Below is a small trained network, with its code and all its weights. Each question gives an input and a class and asks what happens when units are switched off, that is, made to give their printed mean instead of their output.

import numpy as np


def w(rows, s, z=0):
    codes = np.array(rows[::2]) - 128.0
    scale = np.full(codes.shape[1], s)
    scale[-1] = z or s
    return codes * scale


def norm(h):
    return h / np.sqrt((h * h).mean(-1, keepdims=True) + 1e-5)


def f(y):
    return y / 2 * (1 + np.tanh(0.7978845608 * (y + 0.044715 * y**3)))


def log_softmax(a):
    a = a - a.max(-1, keepdims=True)
    return a - np.log(np.exp(a).sum(-1, keepdims=True))


def net(x, mask):
    res = np.array(x, float).reshape(1, 8) / 4 @ E
    u = 0
    for l in range(4):
        y = f(norm(res) @ A[l][:, :-1].T + A[l][:, -1])
        res = res + np.where(mask[u : u + 9], y, B[l][:, -1]) @ B[l][:, :-1]
        u += 9
    return log_softmax(norm(res)[-1] @ U[:, :-1].T + U[:, -1])


A, B = {}, {}
E = w([
[47,88,85,79,245,174,161],'x0',
[114,194,64,23,152,182,137],'x1',
[159,145,162,127,156,23,240],'x2',
[123,150,72,146,93,168,190],'x3',
[91,137,94,238,104,33,98],'x4',
[172,158,147,251,193,94,70],'x5',
[9,199,219,21,67,166,214],'x6',
[84,101,137,171,100,137,126],'x7',
],0.0031)
A[0] = w([
[47,71,136,45,145,131,73,89],'L0N1',
[56,194,243,116,160,26,144,79],'L0N2',
[140,30,33,179,183,135,34,246],'L0N3',
[146,93,126,97,147,159,53,136],'L0N4',
[60,80,110,123,189,121,108,136],'L0N5',
[19,169,105,31,126,84,110,145],'L0N6',
[200,171,39,113,142,137,200,125],'L0N7',
[166,145,97,50,183,109,239,147],'L0N8',
[153,252,148,46,152,156,136,153],'L0N9',
],0.0039,0.0013)
B[0] = w([
[57,157,108,92,76,160,143,162],'L0N1',
[169,253,240,176,96,139,127,176],'L0N2',
[77,149,157,76,114,64,64,253],'L0N3',
[148,114,79,165,16,9,168,148],'L0N4',
[83,143,178,112,71,165,37,154],'L0N5',
[133,175,92,185,118,46,123,196],'L0N6',
[108,182,163,157,197,145,233,159],'L0N7',
[168,161,137,153,159,122,112,188],'L0N8',
[127,89,50,212,122,105,156,177],'L0N9',
],0.0038,0.0029)
A[1] = w([
[167,72,91,75,107,126,159,105],'L1N1',
[168,172,171,209,61,93,170,151],'L1N2',
[101,168,143,164,190,151,118,111],'L1N3',
[12,42,142,74,69,234,117,178],'L1N4',
[187,100,150,170,100,112,123,248],'L1N5',
[92,178,136,112,107,58,96,190],'L1N6',
[253,122,99,185,77,101,120,210],'L1N7',
[123,53,130,129,128,216,146,118],'L1N8',
[165,100,49,120,72,71,147,103],'L1N9',
],0.0056,0.0012)
B[1] = w([
[152,242,136,119,50,225,65,136],'L1N1',
[60,51,225,89,191,194,245,231],'L1N2',
[87,149,94,132,120,228,228,145],'L1N3',
[199,47,96,184,77,117,165,252],'L1N4',
[2,96,124,93,207,142,120,182],'L1N5',
[58,17,181,120,108,105,94,200],'L1N6',
[67,132,150,83,119,151,88,223],'L1N7',
[202,86,182,189,143,137,102,130],'L1N8',
[161,152,167,82,77,128,100,161],'L1N9',
],0.0047,0.0033)
A[2] = w([
[158,109,141,49,102,52,136,107],'L2N1',
[116,93,192,139,107,242,123,2],'L2N2',
[32,79,79,68,82,198,180,170],'L2N3',
[132,15,123,191,158,18,31,151],'L2N4',
[114,160,2,67,180,150,190,140],'L2N5',
[72,76,184,184,156,15,184,134],'L2N6',
[86,98,245,23,124,144,181,152],'L2N7',
[215,105,136,87,63,140,85,130],'L2N8',
[73,237,138,48,108,180,207,242],'L2N9',
],0.0045,0.00073)
B[2] = w([
[111,158,253,158,191,223,176,142],'L2N1',
[158,128,168,162,70,165,196,159],'L2N2',
[126,94,57,158,88,56,128,226],'L2N3',
[104,72,117,144,202,158,64,235],'L2N4',
[86,179,47,112,119,67,142,179],'L2N5',
[127,114,98,75,99,181,94,225],'L2N6',
[76,137,144,183,147,145,85,253],'L2N7',
[166,109,198,95,137,147,174,145],'L2N8',
[153,143,174,156,165,84,67,234],'L2N9',
],0.005,0.0036)
A[3] = w([
[81,111,208,151,192,143,145,205],'L3N1',
[119,79,220,113,80,254,163,120],'L3N2',
[60,110,195,103,73,122,100,36],'L3N3',
[225,75,124,126,120,230,171,82],'L3N4',
[204,138,132,79,63,144,94,170],'L3N5',
[52,148,247,175,113,120,184,1],'L3N6',
[124,166,90,72,171,101,58,197],'L3N7',
[119,191,207,119,51,118,180,114],'L3N8',
[107,133,63,55,120,191,131,138],'L3N9',
],0.005,0.00096)
B[3] = w([
[62,131,159,127,101,166,119,236],'L3N1',
[123,188,151,225,145,166,161,234],'L3N2',
[106,211,143,84,83,140,154,207],'L3N3',
[165,73,131,200,83,161,176,135],'L3N4',
[172,98,213,147,106,116,157,130],'L3N5',
[79,168,194,71,119,167,143,253],'L3N6',
[171,131,186,2,155,176,143,174],'L3N7',
[144,69,152,147,176,233,103,188],'L3N8',
[135,193,164,202,100,54,112,141],'L3N9',
],0.005,0.0034)
U = w([
[16,153,255,142,122,183,191,172],'0',
[73,20,105,132,203,98,26,173],'1',
[154,220,58,88,253,76,222,130],'2',
[162,133,176,120,187,91,158,2],'3',
[220,59,142,217,59,172,223,139],'4',
[99,139,53,152,60,46,181,103],'5',
[232,164,170,39,112,99,88,102],'6',
],0.0085,0.0056)

Each question gives the input, the list of numbers given to net, and the class t.
The units are the neurons (one row each of A and B). Each row of codes is followed by its name. A weight is (code - 128) times the scale printed after its matrix; where a second scale follows, it is the last column's (A, B and U).
mask holds one flag per neuron, layer by layer. A switched-off neuron (its flag False) gives its mean, the last column of its row in B, instead of its output. The means were averaged over made-up inputs and are rounded, as every weight is.
A unit's drop is (log p(t) with every unit on - log p(t) with that unit switched off) / (log p(t) with every unit on - log p(t) with every unit switched off).
The circuit of an input: a set's keep is (log p(t) with only the set's units on - log p(t) with every unit switched off) / (log p(t) with every unit on - log p(t) with every unit switched off). Starting from the 12 units with the biggest drops (on a tie, the unit counted first), units are removed one at a time, each time the one whose removal leaves the highest keep (on an exact tie, the one counted first), for as long as the keep stays at least 0.8.
circuit, biggest first: the units of the circuit, biggest drop first
unit that matters most: the unit with the biggest drop
k most important neurons: the k neurons with the biggest drops, biggest first
top k neurons in layer l: the k neurons of layer l with the biggest drops, biggest first
drop when u is switched off: that unit's drop, to one decimal
input [-7,-3,5,1,7,7,-3,3], class 0: circuit, biggest first	L1N2, L1N7
input [-7,-3,2,-6,-8,6,-7,-7], class 1: circuit, biggest first	L1N5, L2N4
input [3,4,-3,-4,4,3,3,-8], class 1: circuit, biggest first	L3N6, L3N2
input [7,6,-7,5,-7,8,-1,-5], class 2: unit that matters most	L2N5
input [4,2,-5,-7,-1,-7,7,-1], class 5: top 2 neurons in layer 0	L0N6, L0N1
input [-2,1,-3,-6,-5,4,0,8], class 1: 2 most important neurons	L2N4, L0N4
input [-7,3,4,3,-5,3,-8,5], class 0: 3 most important neurons	L1N7, L1N2, L1N9
input [-2,-1,8,8,2,-8,-5,4], class 0: 2 most important neurons	L1N9, L1N4
input [1,0,7,6,-1,-5,0,4], class 2: 2 most important neurons	L1N6, L2N5
input [8,1,8,5,-1,-3,7,-6], class 2: 2 most important neurons	L2N5, L1N2
input [6,5,2,1,-5,-7,-5,3], class 5: 2 most important neurons	L2N5, L1N4
input [-1,8,2,-3,-3,1,8,-8], class 2: 2 most important neurons	L0N9, L2N5
input [7,5,-2,1,-7,5,4,3], class 5: 2 most important neurons	L1N4, L2N5
input [2,2,4,2,0,-6,-1,-6], class 2: unit that matters most	L0N7
input [3,7,-8,8,-6,2,-3,0], class 4: 4 most important neurons	L1N8, L1N4, L3N4, L1N5
input [4,0,3,7,-6,6,5,3], class 2: top 2 neurons in layer 2	L2N5, L2N1
input [2,7,1,-7,-3,-6,-2,1], class 6: top 3 neurons in layer 3	L3N7, L3N5, L3N2
input [5,3,-4,4,-3,-5,2,0], class 5: top 2 neurons in layer 2	L2N5, L2N3
input [-5,7,6,5,8,5,-5,-2], class 1: top 2 neurons in layer 0	L0N2, L0N1
input [-6,6,8,-6,4,5,-1,1], class 0: unit that matters most	L1N2
input [-7,5,-5,5,3,-6,-6,5], class 6: drop when L3N4 is switched off	-0.1
input [6,6,-4,7,-4,4,0,-1], class 5: drop when L0N7 is switched off	-0.1
input [5,5,2,-5,3,-4,-8,-8], class 6: top 2 neurons in layer 2	L2N7, L2N3
